z790-z279: [ -8 -17 -24  33 -34 -49  25   7  22  29  15 -28   1   0   0 -17  35  31
  -2  27  -1  -4  37  -5  15  -7 -22 -14   6 -36 -16 -18 -12]
z658-z409: [ -4   1   3  -2   7  11   3  17  -2  -3   0  13   0  -1   2 -16  -8   7
  -4   2   7   3 -11  -3   0   3  -1 -18   4   1  -5  -3  -3]
z642-z971: [ 13 -15   0   9   6 -35  33 -18  43   0   3 -56   5 -11  22  27  -7 -30
  35  -3 -18   5   2  17 -21   5   2  42 -47  11  19  -4  14]
z658-z409: [ -5   1  -4  11  28   4  -1 -13  -1 -11 -12  10  10 -13   6  26  -9 -28
 -14 -12 -10   4  -6 -11 -26  20   1  14  10  17  30  11   1]
z880-z497: [ 26  20   1 -26  16  16 -46 -23   6  21 -35 -10 -11 -25 -26  34  32 -16
  24 -10 -13 -11 -22  -6  18  27 -18  32  17   7  31  -7  26]
z642-z971: [-18  -5  12   7  50  -6 -31 -29 -22  -9 -12  15   5 -12 -17  71  24 -16
   4 -26 -23  -9   1  10 -11   1   2  46  15   8  40   6 -14]
z880-z497: [-21  -4   6   8  16  -1   1  11   2  -8 -13  12  -7   9 -10   2  -7   1
  -1  -5   1  -7 -10 -12  13  -3  -3  -7  16  -4   9  -1 -17]
z642-z971: [ -9  17  17   4  -8 -16 -10 -20 -16 -23 -19   3 -13  -5  38  25 -11 -12
 -27   6 -19  -5  16  -6  18 -22  13  56   6 -27  -3  34   9]
z658-z409: [-12  -1  13   0 -43 -12   0  -3 -16 -24   9   7 -17  44 -16 -14  -4  24
   6  13  -4  -4  25  20  22 -44  14   4 -21 -13 -31  10 -13]
z642-z971: [ -3  17  -1 -16 -30 -15  -7   1 -11 -20 -25   4 -16   9 -13 -10  34  25
   1   9 -20   1  36   7  38 -29 -18  21   8 -35 -10  17  -6]
z812-z687: [  5   3   7  -4  -4  -3 -20 -23 -18  -9  -2  15   4   1 -17  15   8  -1
  12  -7 -13  -4   2  16 -10  -9   1  18 -13   7   5   3   1]
z812-z687: [ 22   4  -1 -23 -13  -1   2  -8   5  21  16 -38  -1 -10  24   5  14   2
   7  -2   7  -1  12  11  15  -9   7  21 -12 -16 -19  -1  18]
z880-z497: [-25 -11  -9  25   5 -15  24   2   7 -11  -8  14   2  17 -10  -1  -3  13
  -3  11  -9   5   7 -11   4   0 -12 -16   7  -4   8  -4 -22]
z642-z971: [-13  -1  21   2  14  11   1  25  -3  -2   7  10  -9  -1  26  -3 -19  18
  -8  18   6   6 -19   3  10  -3  16  -4  -2  -4 -17  -2   4]
z658-z409: [ 11   1  10 -21  -5  25 -19   7 -10   8  22  -4  -9  14 -11  12  19  31
  16  20   1  13   5  32   8  -4  14  -1 -17  12 -22 -11  14]
z790-z279: [  7 -10  -5  -5  19  15  -5  -5  -2  30  25  -7  12  -6  -3  16  12   9
   9  -3  13   2 -10   6  -7  14   4 -13   1  12  -3 -22   3]
z490-z573: [  2  -3  -6  15  -8  -2 -13  -9  -8   4   7   6   7  -1  -7  -5 -12 -26
 -18 -15  11 -14  -1 -10 -25   4   7  -8  10  11   7   6  -3]
z812-z687: [  4   5   3 -23  18  51   4  44   0  11  18   5  -5   2  18 -18  -8  26
 -14  19  24  22 -16   0   9  19  13 -39  11  12 -24 -10  13]
z490-z573: [ -1   7  -8 -10  -8  -4   9 -12   5 -17 -21  -8  -5  14 -12   0   0 -16
   2 -16  -5  -5  14 -10  14 -10  -8  11   6  -7  11  14  -9]
z880-z497: [-11  -6   2  17  15 -17   5  36  25   7  -9 -16  -9 -19   9  -6  10   2
  -2   9   0  -1  -4  -7   4  11 -11  -3  14 -11  10  -6  -3]
z790-z279: [ 10   8  16 -35   4  20 -12   1   0  15   1 -21 -16   4   9   9   5  10
  17  -5  11  -7 -13   5  42 -12  10  16  -1 -14 -18  -6  11]
z490-z573: [ 25   0  -8 -16  19  19 -25   1  24  27  -7 -32  -4 -13 -30  16  16 -34
  23 -24  13 -11 -21  -4 -11  32  -5  -1   9  29  30 -15  14]
z880-z497: [ 10   8  -7   0  -6  -4   4 -29   0   7 -18  19  10 -11   0  -5  -4   8
  11  10 -13   2 -18 -13   8  13 -21  -1  -4  -5   4 -10   9]
z880-z497: [ 14   1  -6   8 -19  -9  21 -28  17  -1  -4  -9   5   5  12  -1 -25  -9
  13  16 -10   8 -10  -5  -7  11  -1   7 -29  11   0  -4  18]
z642-z971: [  1  10 -14   5 -19 -17  21  27  31 -19 -35  -7 -12  -4  -8 -31  13   9
   5  25 -20  15  14  -8  11  11 -32  -7   1 -10  11   6   4]
z658-z409: [ -1  -1   4   3  21  16 -17  -6 -31 -12  16  34  18 -11  -2  18   4   1
 -15  -5  -7  12   3  19 -40   7  10   0  -3  23   7   7  -1]
z490-z573: [  5   7  -5  -1 -11  -5 -26  12  -5  -9 -15   5  -5  -7 -32 -14  20 -18
  -6 -19   0 -12  13   0 -14  -1 -11  -3  17   3  17  12  -7]
z658-z409: [ -1  -9   6  -1  -7  13  14  14   4   2  22  -1  -2  20   3 -18 -23  14
   9  12  14   6 -13   8  -1  -3  15 -26 -20  13 -22 -12   1]
z490-z573: [  4  11  -8   0  -2  19 -19 -10 -16 -11 -10  25   5   3 -17  -2  -8 -20
 -20 -11   2  -2  -2 -12 -20  12   1 -10  17  19  14  13   1]
z642-z971: [  3   3 -12   1   6  -7  -1   8  23   4 -20 -25  -9  -7 -10  11  21 -15
   0  -3  -5  -1  12 -11   6  15 -14  10  18  -1  23   3   3]
z658-z409: [ 23  -2 -21 -12   5  15 -17  -5   7  28  11 -16   9  -9 -30  12  36  -2
  14  -5   5   4   6   9 -17  27 -11 -13   5  22  14 -17  11]
z490-z573: [-13 -14  -5  24   1 -30  33  18  17 -38   4  -9   5   6  -1   4   6  -3
   4  11 -26  23  35  27 -39  -6  -3  10 -31  13  16  13 -11]
z790-z279: [ 13 -18 -12  21 -36 -39  21  -9  13  20  37 -31  13  -3  11 -11  13  12
  11  16  -1   2  27  23 -22 -10   1  -1 -36  -7 -21 -13   5]
z880-z497: [ -3   8 -27  20 -20 -12   1  23  13 -10 -24   3  -3  -4 -21 -34  11 -20
 -30  -2   2  -4  23 -28 -13  15 -24 -25  36  -4  20  16 -10]
z790-z279: [-30  10 -25  32  21   3   0   1 -27  -7 -25  62  16 -17   4  -3  11  15
 -61  12  -9   8  12 -45  -2  24 -28 -28  68 -18  19  12 -21]
z812-z687: [-10  -1  17  12  28  22  -8 -17 -10 -25  -1  21   1  12  10  35 -46 -31
 -12  -5  -5   5 -25  -2 -30  11  30  16 -10  38  18  14   6]
z658-z409: [  3  -5   7   9  18 -11   1 -11   5  12   7  -7   7 -23  22  26   5   5
   8  11 -12   6  -9  10  -9  10   1  22 -13   0   5  -9  12]
z812-z687: [ -4  -6  25  -8  -1 -36 -50  19  -9   4  -7  -6 -18 -15 -50  11  67  24
  44 -13 -19 -24  13  45  16 -33 -16  31  -6 -23   7 -11 -16]
z812-z687: [ -2  -2 -13  12   9   8  24 -15   5  -7   1   5  14   4  15   3 -30 -22
 -16  -4   3   9  -7 -19 -22  18   5 -10   0  18  11   6   1]
z880-z497: [-10   7 -12   5 -38   0  21  -9 -25 -30  -5  46  10  28  -9 -50 -26  12
 -21   2   2   3  12 -15   1 -21  -7 -35   1  -9 -20  15 -20]
z490-z573: [ 14  -9  18 -47 -24 -22  -1  30  30  37   7 -63 -30   8 -25 -26  51  46
  76  -5  14 -22   0  33  79 -44 -15   5 -26 -47 -38 -37  -7]
z490-z573: [ -5 -10  -8  -2  14  -5  24  12  28  15   3 -41  -4   2  15   2  -6 -18
   0 -16  18  -8   0 -18  15   2   2  -2  11  -9   4  -4  -8]
z490-z573: [  2  -6  -7   9 -49  -4  27  43  23  39  23 -13 -13  13  18 -74 -12  50
  -4  44  35  -2 -10 -19  41  -4  -6 -65   4 -32 -58 -30   4]
z642-z971: [ -2   0 -10  21 -18  -5  13   6   9 -11  -5   7   3   6   3 -28 -30 -22
 -20   2   7  -2  -3 -20 -21   9   1 -21   3  10   4  10  -1]
z658-z409: [ -7  -1  -6  15  -4 -23   3   4  12   2 -20   6  -3  -8 -15  -8  17  13
  10  12 -15  -2   1  -7  10   6 -26  -3   8 -14  11  -9  -7]
z812-z687: [  8   5  11  -2  27  -2 -28  -7 -14   2  -1  -1  10 -41  21  24   2 -36
 -16 -30  -1 -11  -7   2 -29   6   9  34   9   3  21  16   9]
z812-z687: [  7  12   3 -20  -7  29 -23  -3 -24 -15  -2  27  -3  15 -26  -4   5   6
  -1  -3  -1   5   2  11  -3  -3   4  -9   1  16  -4   7   2]
z880-z497: [-13 -15 -11  22   5  15  34 -34 -12   0  31  15  22  30  24  12 -53 -12
 -26   0  17   7  -7 -19 -22   5  28 -23  -6  22 -11   0  -8]
z880-z497: [ -7   8  10  -9   7   4 -16  25   5  -5 -21   1 -18  -3 -13  -4  15   8
   5   2  -3  -5  -5  -2  23  -2  -9   3  17 -10   6   1  -3]
z658-z409: [ 12  -5 -22  25  -9 -12  37 -24  29  31   7 -29  17 -16  51 -13 -47 -39
 -26  -3  23  -9 -18 -48 -12  26   3 -10   7  -4   0  -3  15]
z642-z971: [  7   3  -7 -27  -9  -4  16 -44 -30 -14   3  29  22   9 -17   9  31  46
  34   5 -31  21  21  33  12 -23 -20  11 -34 -11 -14  -8  -7]
z790-z279: [-11  -4  -5   0  25   9  -7 -13  -6   4  -7  12   3   7 -22  29  16   8
   7  -4  -7   1  -3  -3   7  10  -8   0  15   7  17  -9 -11]
z790-z279: [  7  -2 -18  14   0  -2  15  -9   4  14   7   1  21 -19  21 -18 -23 -27
 -25 -14  17  -5  -9 -27 -26  18  -3 -20  13   4   6   2   1]
z812-z687: [ -2  -1 -14  18  27  11  -9 -19 -32 -10   1  62  38 -25 -15   1  -1  -6
 -19 -11 -11  12 -12  -3 -59  29 -14 -25  10  29  27   0  -9]
z490-z573: [ -3  -4  -7   6 -15  12  23  25   8  -1  14   8  -1  17   5 -32 -15  26
  -7  29   9  18   0  -1  -1   7   2 -40  -8   7 -23  -9   2]
z812-z687: [  8   8 -24   5 -43 -11  18 -21   1   8   4 -17   1  13  20 -13  -2  -3
 -30  11   7  -2  34 -23  16  -7  -1   0  13 -23 -19  14   6]
z880-z497: [  7 -11  11  -6  27  16 -10 -20   7  14  23 -34  -2   8  10  53 -14 -30
  10 -16  10  -5 -11  12 -14   7  33  29 -15  29  10  -3  13]
z790-z279: [ 15  -5   5 -16   6  13 -14  16   0  37  26 -15   1 -17   5  -5  20  23
  14   4  18  -2 -13  14   8   4   3 -14  -3  -4 -21 -24  10]
z490-z573: [  5  11   1 -11   6  15 -24  -8 -16  -9 -14  19   0  -4 -18   8   8  -9
  -4 -12  -5  -2  -2  -1  -5   5  -3   6  12   9  13   9   2]
z880-z497: [  1   4 -10  21 -17  -8  30  22  28   4 -10  -3  -3 -10  33 -37 -25   7
 -18  35   3  12 -10 -26   3  21 -11 -24   3  -9 -10  -2  15]
z812-z687: [  1  -7 -14  -2 -23  -4  27 -24  10 -12  -3   2   3  38 -34  -8  -4  13
  32   8 -10   8   7   6   8  -6 -11 -17 -27  12  -2 -12 -10]
z642-z971: [ -4  15 -14  22  25  28 -11 -11 -10   0 -20  38  12 -20  20   9 -32 -30
 -54   4   5   5 -24 -48 -26  47   0 -15  46  21  27  14  12]
z790-z279: [ -3   1 -14  22  -9 -12  23  -2   8 -16 -15  19  12  -5   4 -26 -23 -13
 -13   5  -7   6  -4 -19 -23  14 -14 -19   0   6  12   7  -3]
z642-z971: [ 18   8   6 -31  -9 -13  -8  -5   9  13  -6 -35 -12 -12   1  16  45  22
  32   6 -15   1  18  24  36 -15 -12  39 -15 -27  -9  -6  15]
z658-z409: [-27 -17  -3  50  -5 -39  32 -19   0 -29  -4  28  17  11   3  -9 -42 -20
 -11  -4 -13  -5  -2 -13 -35  -8  -1  -7 -15   6  15   9 -26]
z642-z971: [-10  -6  12   1  -1 -17  35   1  12 -21   4 -16  -5  11  31   9 -13  14
  12  18 -17  16  11  17  12 -20   9  25 -34 -11 -13   6   1]
z790-z279: [ 10  -3   3   1 -32  -3  25  24  18   3  23 -20  -7  10  27 -33 -17  21
   2  33   9  14   5  12   3  -6  11 -16 -30  -3 -36  -5  16]
z790-z279: [ -1   0   2  -8 -12  -6   5  10  16  14  -1 -35 -18  11   8  -4   3   0
   2  -1  14 -13   7 -10  37 -14   5   7  10 -22 -14   0  -1]
z790-z279: [ -3   6   6  10 -32 -36  -9   6 -10 -14  -4  -1  -8  -8   7 -12  20   9
 -13   9 -15  -6  34  13   4 -29  -5  25  -3 -31 -11  19  -3]
z490-z573: [ 23   0 -11 -37  -3  34 -26  18  17  34   3 -37 -13  14 -49 -23  10 -32
  22 -47  46 -30 -18 -13  15   8   1 -35  24  17   6 -16  -5]
z658-z409: [-14 -13  20  18  12 -30  16 -13   0 -12   8  -2   6  -7  29  20 -20  -2
  11   1 -15  -1  -7  15  -9 -18  12  32 -30  -7  -1   2  -5]
z812-z687: [-11  -7  -3  27  29  10 -13 -18 -33 -14   7  64  31 -13 -18  16  -5   4
 -12   1 -16  13 -14   8 -57  24  -4 -19   0  35  23  -5  -9]
[-15  -2   8   3  32  37   4  -5 -36 -36  20  50  19  14   9  23 -27   4
 -24   4  -7  29  -2  17 -44   6  26 -10 -12  40   2  14  -5] : z490-z573
[  3 -15 -15  29   8  -4  35 -31   6  22  29  -2  30 -10  43   6 -41 -15
 -18   5  12   6 -17 -20 -33  23  12 -14 -12  14  -4 -11   8] : z880-z497
[ 11  -3  -7  11 -23 -36   1 -10  10   6   0 -29   6 -17  10 -17  -7 -46
  -9 -32  10 -26  11 -11 -18 -13   0  17  -1 -14   8  14  -3] : z790-z279
[ -1   3   0  -4  27  11 -27   1 -17  10  -6  20   9 -24 -12   8  14  -9
  -9 -23   5 -10 -13  -8 -10  12  -8  -4  28   2  18  -2  -6] : z790-z279
[ -6   8  -8  -2  26  35 -12 -13 -11 -33 -16  16   2  19 -19  31 -19 -47
 -26 -25  -2   6   4 -13 -31  19  15   5  21  43  38  28  -4] : z658-z409
[ 17 -17  -5   0  -9  14  24 -29  -5  17  65 -30  20  19  37  28 -22   0
  -4  12  14  19  16  27 -34  -1  43   4 -45  28 -31  -6  20] : z790-z279
[-13   3  18  -6  26  17  -6  16  -3 -21 -10  16 -11   7  -3  17  -4  12
   7  11 -12  13 -12  12   5   2   7   7  -4  12   6   2   0] : z658-z409
[ 14   3 -17   6  15   6 -20 -27 -34   4  20  19  34 -34  10  24  16 -26
 -35 -23  -3   5  20   6 -60  16   4  11  11  18  18  15   6] : z812-z687
[ 21 -14   2 -10   9   2  -9 -26  -6  22  34 -15  19 -10  -8  25  11  -5
  30 -15   2   0  -8  32 -30   3  11  10 -35  24   0 -19   9] : z790-z279
[ -2  11   8 -23   1  31 -39  35 -19 -15  -4  15 -18  15 -39  -8  24   7
  -6  -9   8  -1  11  15   4  -7   5 -14  21  12   0  10  -7] : z812-z687
[ 18 -18  24 -15 -29 -42  22  11  41  15  31 -92 -21   7  30   3   2  -6
  49  -2   7 -12  15  42  21 -43  25  47 -63 -21 -31  -7  14] : z642-z971
[ -5   6   6 -13  43  22 -12  20  -9 -11 -14  20   6 -24  -2   5   4 -12
  -8 -22   0   5 -16  -3 -14  15  -5  -3  20  11  23   7  -6] : z658-z409
[  6  -8   2 -19   7   8  11   9  12  20  20 -33  -5   6   8   9  14  17
  19   3  10   5   4  14  20  -5   7   1 -11  -5 -16 -15   4] : z642-z971
[ 22  -2  -9 -27  18  14  -7   8  16  35   4 -21   4 -19 -21   8  45  25
  39   3   0   9 -10  16  12  22 -22 -10  -4   5   5 -33  12] : z642-z971
[ -8  -2  -8  -2   7  14  24  13   2 -37  -2  10   3  23 -12  -1  -7  -2
  -2   4 -11  26  18  12 -23   3   2 -12 -14  26  10  13  -8] : z490-z573
[  2   9 -24  13  -4  -6  -6  -3   0   7 -25  20  10 -19 -15 -19  13  -9
 -20  -5  -2  -6   1 -31  -6  23 -30 -20  37  -7  21   2  -5] : z880-z497
[  1   3  21 -17  -1   2 -38  24 -21  11  17  -1 -14  -9  -6  10  44  39
   8  12  -3  -1  15  36  18 -21   6  15   0 -18 -22  -5   4] : z790-z279
[  5  -1  -5  -1 -14 -21   2 -10   2  18   3 -14   2 -10   5  -3  19  11
   6   1  -1  -8  11  -1  17  -9 -11   9   1 -25  -9  -7   0] : z790-z279
[  1  -7  11   1   3 -15   1 -23   0  -8  -4   1   6  -1  -7   4 -19 -23
  23 -26  -4 -15 -19   4 -10 -12   3  15 -21   6  11  -1  -7] : z880-z497
[  0   2  12 -11   5   4 -13  -9 -10  -6  -6   7  -2   3 -11   4  -6  -9
  12 -19   1 -11 -12   4   5 -11   4  10  -4   1   3   2  -5] : z880-z497
[  7   4  -5   8  -4  -6  -1 -36   5   5  -2 -21  -1   1  20  38  -6 -22
 -11   5  -9   0  11  -8  -2   7  11  37  -1   3   9  11  18] : z658-z409
[ 15 -21  -7   1   4   1  -1   1   7  45  47 -32  13  -9   2   9  17   8
  13  -2  22  -3   0  17 -17   9  11 -16 -13  10 -15 -29   6] : z790-z279
[  8  -2  11  -4  10 -17  12 -16  16  17  -7  -4   1 -21  16  19  17  43
  44  36 -29  15 -22  18  25   8 -19  23 -33 -15  -6 -29  19] : z880-z497
[ 12   8   8 -22   4  -2 -14   8  16  13 -27 -16 -10 -19 -10 -21  -1 -23
  22 -31  12 -26 -30 -16  24  -1 -14   4  12 -14  11  -5   1] : z790-z279
[-27   9  -3  19  14   0  -3 -15 -14 -27 -22  10  -8  12  18  37 -14 -30
 -52  -8  -8  -4  24 -31   5  -3  12  31  41  -8  21  38 -11] : z642-z971
[  4  -6   5   4   5   1  -5  29  23  17   5 -24 -10  -8   1 -10  -4 -10
   5   1  16  -7 -15  -3  -3  12   5 -11   3   7   2 -10   6] : z642-z971
[ -1  10 -15 -15   0  17 -12   0 -16   1 -13  23   1   5 -30  -5  33  24
  -4   1  -4   6  14  -5  18   4 -21 -18  27  -7   2  -3 -10] : z642-z971
[  3  18  -3 -31 -38  25   0  24  -8   0 -12  19 -19  27 -20 -55   6  45
   4  20  14   3  -1  -9  55 -16 -14 -42  13 -24 -38  -6  -3] : z490-z573
[  9   0  -4 -10   4  37  -5  17  -5  10  21  12   3   9  -9 -11  -4  17
  -2  14  15  15 -12   7 -12  19   9 -37  -2  27 -13 -13  10] : z658-z409
[ 26   9  -2 -12 -24 -26 -27 -11  12  14 -16 -33 -10 -21 -17   2  36 -17
  23 -12 -10 -18  12  10   7  -6 -16  34  -5 -14  12   2  14] : z642-z971
